Here is a tiny trained network, its code and every weight. The questions are about switching its units off for an input and a class, where a switched-off unit gives its printed mean instead of its output.

import numpy as np


def w(rows, s, z=0):
    codes = np.array(rows[::2]) - 128.0
    scale = np.full(codes.shape[1], s)
    scale[-1] = z or s
    return codes * scale


def norm(h):
    return h / np.sqrt((h * h).mean(-1, keepdims=True) + 1e-5)


def f(y):
    return y / 2 * (1 + np.tanh(0.7978845608 * (y + 0.044715 * y**3)))


def log_softmax(a):
    a = a - a.max(-1, keepdims=True)
    return a - np.log(np.exp(a).sum(-1, keepdims=True))


def net(x, mask):
    res = np.array(x, float).reshape(1, 5) / 4 @ E
    u = 0
    for l in range(4):
        y = f(norm(res) @ A[l][:, :-1].T + A[l][:, -1])
        res = res + np.where(mask[u : u + 6], y, B[l][:, -1]) @ B[l][:, :-1]
        u += 6
    return log_softmax(norm(res)[-1] @ U[:, :-1].T + U[:, -1])


A, B = {}, {}
E = w([
[221,140,151,4,184,98,80,117,177],'x0',
[149,210,151,96,1,26,142,181,155],'x1',
[175,52,169,100,64,96,133,119,68],'x2',
[134,97,64,106,95,208,150,102,209],'x3',
[175,191,224,106,139,202,142,96,211],'x4',
],0.0025)
A[0] = w([
[100,103,121,156,89,212,132,112,119,60],'L0N0',
[177,198,228,83,121,171,125,129,202,207],'L0N1',
[115,205,117,155,206,156,106,131,181,14],'L0N2',
[149,105,109,130,176,235,135,103,171,8],'L0N3',
[121,142,23,108,1,139,140,142,215,152],'L0N4',
[122,199,118,126,144,99,123,111,131,40],'L0N5',
],0.0086,0.0013)
B[0] = w([
[150,100,91,231,94,146,97,102,146,176],'L0N0',
[169,255,55,191,116,46,120,30,176,253],'L0N1',
[53,204,107,52,208,100,219,168,86,188],'L0N2',
[87,107,195,135,95,245,61,137,206,221],'L0N3',
[109,130,21,105,46,1,118,24,135,218],'L0N4',
[120,104,131,137,77,112,184,191,113,144],'L0N5',
],0.0055,0.0067)
A[1] = w([
[254,45,114,30,152,100,131,104,128,7],'L1N0',
[155,109,107,171,95,64,131,179,99,130],'L1N1',
[202,97,169,169,88,97,151,119,117,79],'L1N2',
[155,148,47,125,32,81,157,182,186,122],'L1N3',
[148,171,113,114,11,43,162,70,156,149],'L1N4',
[186,77,144,58,152,35,87,164,93,94],'L1N5',
],0.0083,0.002)
B[1] = w([
[247,111,237,104,206,80,69,253,120,139],'L1N0',
[113,209,138,66,98,158,108,73,106,169],'L1N1',
[117,189,136,154,148,138,120,151,57,143],'L1N2',
[91,118,83,112,120,113,124,71,140,196],'L1N3',
[69,124,33,199,191,87,112,69,122,249],'L1N4',
[81,83,78,109,113,78,62,148,196,157],'L1N5',
],0.0068,0.011)
A[2] = w([
[173,129,132,72,125,126,104,129,110,74],'L2N0',
[163,117,134,111,126,118,146,134,156,30],'L2N1',
[153,122,125,133,138,194,117,118,174,74],'L2N2',
[251,142,155,152,139,106,146,88,166,105],'L2N3',
[160,61,186,109,49,155,133,119,158,115],'L2N4',
[138,151,151,61,141,195,139,117,199,2],'L2N5',
],0.012,0.0013)
B[2] = w([
[170,126,125,132,155,75,115,106,156,118],'L2N0',
[112,137,171,116,126,154,89,149,150,84],'L2N1',
[117,92,149,54,180,168,198,130,177,254],'L2N2',
[1,149,56,101,104,100,142,38,77,187],'L2N3',
[146,130,59,216,99,122,132,222,71,178],'L2N4',
[160,133,242,29,134,122,133,16,175,244],'L2N5',
],0.0067,0.0027)
A[3] = w([
[113,85,126,131,79,119,155,107,178,64],'L3N0',
[135,161,146,107,162,65,254,211,84,63],'L3N1',
[177,165,185,134,52,88,186,128,46,77],'L3N2',
[129,25,98,198,97,191,157,192,214,11],'L3N3',
[119,172,134,59,44,17,120,89,153,99],'L3N4',
[159,206,153,241,114,79,176,109,197,139],'L3N5',
],0.008,0.0011)
B[3] = w([
[126,144,175,159,252,126,132,125,36,145],'L3N0',
[124,151,96,123,107,92,196,181,135,131],'L3N1',
[126,155,167,89,82,111,84,139,119,130],'L3N2',
[216,95,124,175,88,138,163,120,129,168],'L3N3',
[124,99,96,177,153,148,155,95,125,255],'L3N4',
[64,45,92,92,132,132,108,125,85,207],'L3N5',
],0.011,0.0063)
U = w([
[119,194,206,121,21,153,77,159,32,5],'0',
[102,206,139,75,118,95,229,254,113,21],'1',
[40,148,5,175,139,78,125,31,117,247],'2',
[244,54,155,219,91,220,175,159,139,108],'3',
[201,86,171,88,170,58,40,238,150,80],'4',
[132,137,233,31,194,215,168,78,214,127],'5',
],0.0072,0.0025)

Each question gives the input, the list of numbers given to net, and the class t.
The units are the neurons (one row each of A and B). Each row of codes is followed by its name. A weight is (code - 128) times the scale printed after its matrix; where a second scale follows, it is the last column's (A, B and U).
mask holds one flag per neuron, layer by layer. A switched-off neuron (its flag False) gives its mean, the last column of its row in B, instead of its output. The means were averaged over made-up inputs and are rounded, as every weight is.
A unit's drop is (log p(t) with every unit on - log p(t) with that unit switched off) / (log p(t) with every unit on - log p(t) with every unit switched off).
most important unit: the unit with the biggest drop
k most important neurons: the k neurons with the biggest drops, biggest first
k most important neurons of layer l: the k neurons of layer l with the biggest drops, biggest first
input [-1,1,-6,-2,1], class 1: 4 most important neurons	[L0N2 L0N4 L3N1 L1N4]
input [1,-5,4,-3,-8], class 4: most important unit	L0N1
input [-6,-7,-5,-3,2], class 5: 2 most important neurons	[L1N4 L0N3]
input [-8,-5,8,-3,1], class 0: 3 most important neurons	[L0N3 L1N4 L0N1]
input [-6,-5,6,-3,2], class 3: 2 most important neurons of layer 0	[L0N1 L0N4]
input [-4,-7,8,-8,4], class 0: 4 most important neurons	[L0N3 L1N4 L0N1 L1N2]
input [-4,-8,5,-7,-2], class 0: 4 most important neurons of layer 0	[L0N3 L0N2 L0N1 L0N4]
input [-8,-5,1,-3,-7], class 0: 3 most important neurons of layer 0	[L0N3 L0N4 L0N1]
input [-5,-7,5,-7,-3], class 0: 4 most important neurons	[L1N4 L0N3 L0N4 L0N1]
input [-4,-7,6,-5,-4], class 0: 3 most important neurons	[L1N4 L0N3 L0N4]
input [-1,-4,-1,-8,5], class 1: 3 most important neurons	[L0N2 L0N4 L3N1]
input [-5,-5,6,-4,-5], class 0: 4 most important neurons	[L1N4 L0N4 L0N1 L0N3]
input [-6,-3,-5,-8,-7], class 0: 4 most important neurons	[L1N4 L0N4 L0N1 L0N2]
input [4,-4,-5,4,-7], class 5: most important unit	L1N4
input [7,0,-8,-6,-8], class 1: 4 most important neurons	[L0N4 L0N1 L0N2 L1N4]
input [-4,-8,-3,-5,0], class 5: 3 most important neurons of layer 1	[L1N4 L1N5 L1N2]
input [-4,-7,5,-5,-3], class 0: 2 most important neurons	[L1N4 L0N3]
input [3,-6,8,3,-4], class 3: 3 most important neurons of layer 0	[L0N1 L0N4 L0N2]
input [-5,-5,-7,-7,-6], class 1: 3 most important neurons of layer 0	[L0N1 L0N3 L0N4]
input [0,-7,-4,-8,1], class 1: most important unit	L0N2
input [0,-4,-1,8,-3], class 3: 2 most important neurons of layer 0	[L0N3 L0N1]
input [-5,-5,-8,-1,-7], class 3: 3 most important neurons of layer 0	[L0N4 L0N1 L0N0]
